Below is a small trained network, with its code and all its weights. Each question gives an input and a class and asks what happens when units are switched off, that is, made to give their printed mean instead of their output.

import numpy as np


def w(rows, s, z=0):
    codes = np.array(rows[::2]) - 128.0
    scale = np.full(codes.shape[1], s)
    scale[-1] = z or s
    return codes * scale


def f(y):
    return np.maximum(y, 0)


def log_softmax(a):
    a = a - a.max(-1, keepdims=True)
    return a - np.log(np.exp(a).sum(-1, keepdims=True))


def net(x, mask):
    res = np.array(x, float).reshape(1, 2) / 4 @ E
    y = f(res @ A[0][:, :-1].T + A[0][:, -1])
    res = res + np.where(mask, y, B[0][:, -1]) @ B[0][:, :-1]
    return log_softmax(res[-1] @ U[:, :-1].T + U[:, -1])


A, B = {}, {}
E = w([
[141,75,81,170,114,154,35,76,60,175],'x0',
[83,100,99,34,167,246,107,239,111,126],'x1',
],0.012)
A[0] = w([
[157,110,110,181,76,61,126,153,148,143,158],'neuron 0',
[127,176,215,40,91,114,181,132,150,134,73],'neuron 1',
[112,209,213,92,147,101,210,181,229,76,72],'neuron 2',
[111,83,113,89,207,201,155,190,107,108,196],'neuron 3',
[113,224,119,182,147,53,120,43,164,101,102],'neuron 4',
[141,53,41,149,98,105,53,62,51,254,33],'neuron 5',
[99,180,168,128,128,125,238,132,143,111,70],'neuron 6',
[94,164,126,118,150,152,64,77,58,167,24],'neuron 7',
[201,150,114,174,63,93,158,82,145,140,168],'neuron 8',
[170,151,176,181,54,65,198,75,101,109,187],'neuron 9',
[101,225,143,130,122,122,228,149,140,117,72],'neuron 10',
[173,160,94,172,104,124,197,34,130,123,173],'neuron 11',
[203,92,208,169,90,123,168,38,159,116,176],'neuron 12',
[130,201,223,145,152,111,169,203,170,58,71],'neuron 13',
[65,144,148,138,121,107,197,146,132,115,70],'neuron 14',
[52,130,48,50,151,199,90,234,108,91,223],'neuron 15',
[152,89,84,137,90,127,50,111,66,139,2],'neuron 16',
],0.008,0.0017)
B[0] = w([
[159,99,187,98,195,148,124,131,152,141,160],'neuron 0',
[132,93,94,134,99,127,182,73,71,194,175],'neuron 1',
[76,86,104,145,76,130,174,36,100,193,216],'neuron 2',
[168,193,181,126,129,107,107,180,178,124,214],'neuron 3',
[188,174,100,106,166,170,131,171,167,46,186],'neuron 4',
[22,81,54,186,58,77,217,81,46,150,206],'neuron 5',
[85,114,55,122,93,99,167,72,72,181,175],'neuron 6',
[94,61,86,85,156,96,164,66,115,149,159],'neuron 7',
[184,166,215,104,154,143,121,161,128,109,179],'neuron 8',
[160,165,196,78,186,194,85,92,157,43,193],'neuron 9',
[96,83,52,170,98,115,144,67,60,117,177],'neuron 10',
[177,137,224,98,193,98,93,137,177,78,176],'neuron 11',
[174,169,180,56,173,123,110,140,213,117,182],'neuron 12',
[96,40,86,182,92,91,118,93,89,225,191],'neuron 13',
[160,133,53,183,126,85,185,87,70,160,157],'neuron 14',
[253,204,193,31,184,174,93,184,227,93,249],'neuron 15',
[102,34,86,176,82,91,171,40,102,133,171],'neuron 16',
],0.0073,0.018)
U = w([
[178,254,188,113,190,162,95,168,230,128,253],'0',
[77,56,58,178,77,139,157,87,32,189,3],'1',
],0.017,0.0019)

Each question gives the input, the list of numbers given to net, and the class t.
The units are the neurons (one row each of A and B). Each row of codes is followed by its name. A weight is (code - 128) times the scale printed after its matrix; where a second scale follows, it is the last column's (A, B and U).
mask holds one flag per neuron, in row order. A switched-off neuron (its flag False) gives its mean, the last column of its row in B, instead of its output. The means were averaged over made-up inputs and are rounded, as every weight is.
A unit's drop is (log p(t) with every unit on - log p(t) with that unit switched off) / (log p(t) with every unit on - log p(t) with every unit switched off).
unit that matters most: the unit with the biggest drop
top k neurons: the k neurons with the biggest drops, biggest first
drop of u: that unit's drop, to one decimal
input [8,8], class 0: top 3 neurons : neuron 15; neuron 3; neuron 2
input [5,-5], class 0: unit that matters most : neuron 12
input [-5,-4], class 1: top 2 neurons : neuron 15; neuron 2
input [-5,4], class 1: top 2 neurons : neuron 2; neuron 13
input [7,-7], class 0: top 2 neurons : neuron 12; neuron 11
input [5,5], class 0: top 2 neurons : neuron 15; neuron 2
input [-2,0], class 1: drop of neuron 15 : 0.3
input [4,-4], class 0: drop of neuron 11 : 0.2
input [-8,0], class 1: drop of neuron 1 : 0.0
input [-7,6], class 1: drop of neuron 6 : 0.1
